Here is a tiny trained network, its code and every weight. The questions are about switching its units off for an input and a class, where a switched-off unit gives its printed mean instead of its output.

import numpy as np


def w(rows, s, z=0):
    codes = np.array(rows[::2]) - 128.0
    scale = np.full(codes.shape[1], s)
    scale[-1] = z or s
    return codes * scale


def f(y):
    return np.maximum(y, 0)


def log_softmax(a):
    a = a - a.max(-1, keepdims=True)
    return a - np.log(np.exp(a).sum(-1, keepdims=True))


def net(x, mask):
    res = np.array(x, float).reshape(1, 8) / 4 @ E
    y = f(res @ A[0][:, :-1].T + A[0][:, -1])
    res = res + np.where(mask, y, B[0][:, -1]) @ B[0][:, :-1]
    return log_softmax(res[-1] @ U[:, :-1].T + U[:, -1])


A, B = {}, {}
E = w([
[170,208,75,156,188,125,105,169,44],'x0',
[157,90,182,151,119,61,45,174,200],'x1',
[244,73,149,2,149,85,181,180,92],'x2',
[170,71,179,210,235,132,161,196,94],'x3',
[124,120,124,30,167,166,16,196,126],'x4',
[159,95,170,126,39,139,105,153,180],'x5',
[250,164,171,123,57,179,132,76,136],'x6',
[165,100,126,102,128,63,138,146,107],'x7',
],0.0073)
A[0] = w([
[193,113,130,92,178,106,123,119,101,217],'n0',
[1,117,76,70,95,99,140,110,157,169],'n1',
[207,99,141,76,152,103,127,206,92,235],'n2',
[212,164,143,105,75,214,96,118,144,91],'n3',
[75,195,104,201,96,158,189,56,104,41],'n4',
[58,168,51,134,217,166,42,154,82,168],'n5',
[139,80,128,125,135,136,202,128,122,118],'n6',
[60,98,162,232,144,134,118,128,173,254],'n7',
],0.0087,0.0016)
B[0] = w([
[162,90,174,113,119,115,160,181,143,184],'n0',
[36,161,213,102,119,125,88,227,145,216],'n1',
[191,136,168,182,188,105,171,170,91,215],'n2',
[87,125,165,110,104,173,73,69,173,199],'n3',
[149,132,54,157,191,104,203,192,91,224],'n4',
[10,208,89,64,158,146,161,113,123,251],'n5',
[100,187,176,144,96,68,124,158,148,168],'n6',
[101,156,247,101,87,55,106,255,168,231],'n7',
],0.0098,0.011)
U = w([
[85,142,87,121,202,161,200,157,47,46],'0',
[148,104,83,163,40,198,55,49,127,3],'1',
[254,120,130,185,147,49,161,193,97,215],'2',
[6,160,183,84,69,104,80,171,182,192],'3',
[129,159,16,147,119,143,176,4,102,152],'4',
[196,83,161,71,61,200,108,6,153,74],'5',
],0.0086,0.0033)

Each question gives the input, the list of numbers given to net, and the class t.
The units are the neurons (one row each of A and B). Each row of codes is followed by its name. A weight is (code - 128) times the scale printed after its matrix; where a second scale follows, it is the last column's (A, B and U).
mask holds one flag per neuron, in row order. A switched-off neuron (its flag False) gives its mean, the last column of its row in B, instead of its output. The means were averaged over made-up inputs and are rounded, as every weight is.
A unit's drop is (log p(t) with every unit on - log p(t) with that unit switched off) / (log p(t) with every unit on - log p(t) with every unit switched off).
The circuit of an input: a set's keep is (log p(t) with only the set's units on - log p(t) with every unit switched off) / (log p(t) with every unit on - log p(t) with every unit switched off). Starting from all 8 units, units are removed one at a time, each time the one whose removal leaves the highest keep (on an exact tie, the one counted first), for as long as the keep stays at least 0.8.
units of the circuit, in order: the units of the circuit, biggest drop first
unit that matters most: the unit with the biggest drop
k most important neurons: the k neurons with the biggest drops, biggest first
drop when u is switched off: that unit's drop, to one decimal
input [0,-4,5,-1,5,-4,4,-4], class 2: 2 most important neurons => n2; n5
input [5,7,3,-2,4,-8,2,-3], class 0: unit that matters most => n5
input [-2,2,-3,5,7,-7,2,2], class 0: 2 most important neurons => n1; n3
input [6,-6,4,-6,-5,4,-5,7], class 2: 2 most important neurons => n5; n3
input [-6,1,3,-7,2,1,6,-3], class 5: units of the circuit, in order => n7; n5
input [1,-4,-3,2,0,-8,-8,-5], class 3: 2 most important neurons => n7; n1
input [-6,-2,2,5,8,-3,-3,4], class 0: 3 most important neurons => n7; n2; n5
input [6,3,5,-6,8,-2,1,-6], class 0: 2 most important neurons => n7; n2
input [2,-5,0,1,-2,2,-4,1], class 0: 2 most important neurons => n7; n3
input [2,-8,0,8,8,5,1,8], class 2: 2 most important neurons => n2; n0
input [-6,-2,-4,2,-8,-8,7,4], class 2: 2 most important neurons => n5; n4
input [-4,-5,3,-4,-8,-2,-4,0], class 0: 2 most important neurons => n4; n7
input [-5,-3,-7,8,-7,-6,5,6], class 2: 2 most important neurons => n4; n5
input [4,-8,-5,-7,1,-6,4,-6], class 0: unit that matters most => n4
input [-2,-5,2,0,-4,-5,5,-7], class 4: 3 most important neurons => n7; n1; n2
input [5,-3,4,-6,-6,0,2,-5], class 4: drop when n5 is switched off => 0.0
input [-6,2,7,-4,3,4,8,1], class 5: drop when n3 is switched off => 0.3
input [3,0,5,-1,-6,1,-7,2], class 2: drop when n5 is switched off => 0.5
input [-4,2,0,-5,8,-7,8,-1], class 5: drop when n5 is switched off => 0.1
input [-7,-8,3,-5,-7,6,7,-5], class 5: units of the circuit, in order => n7
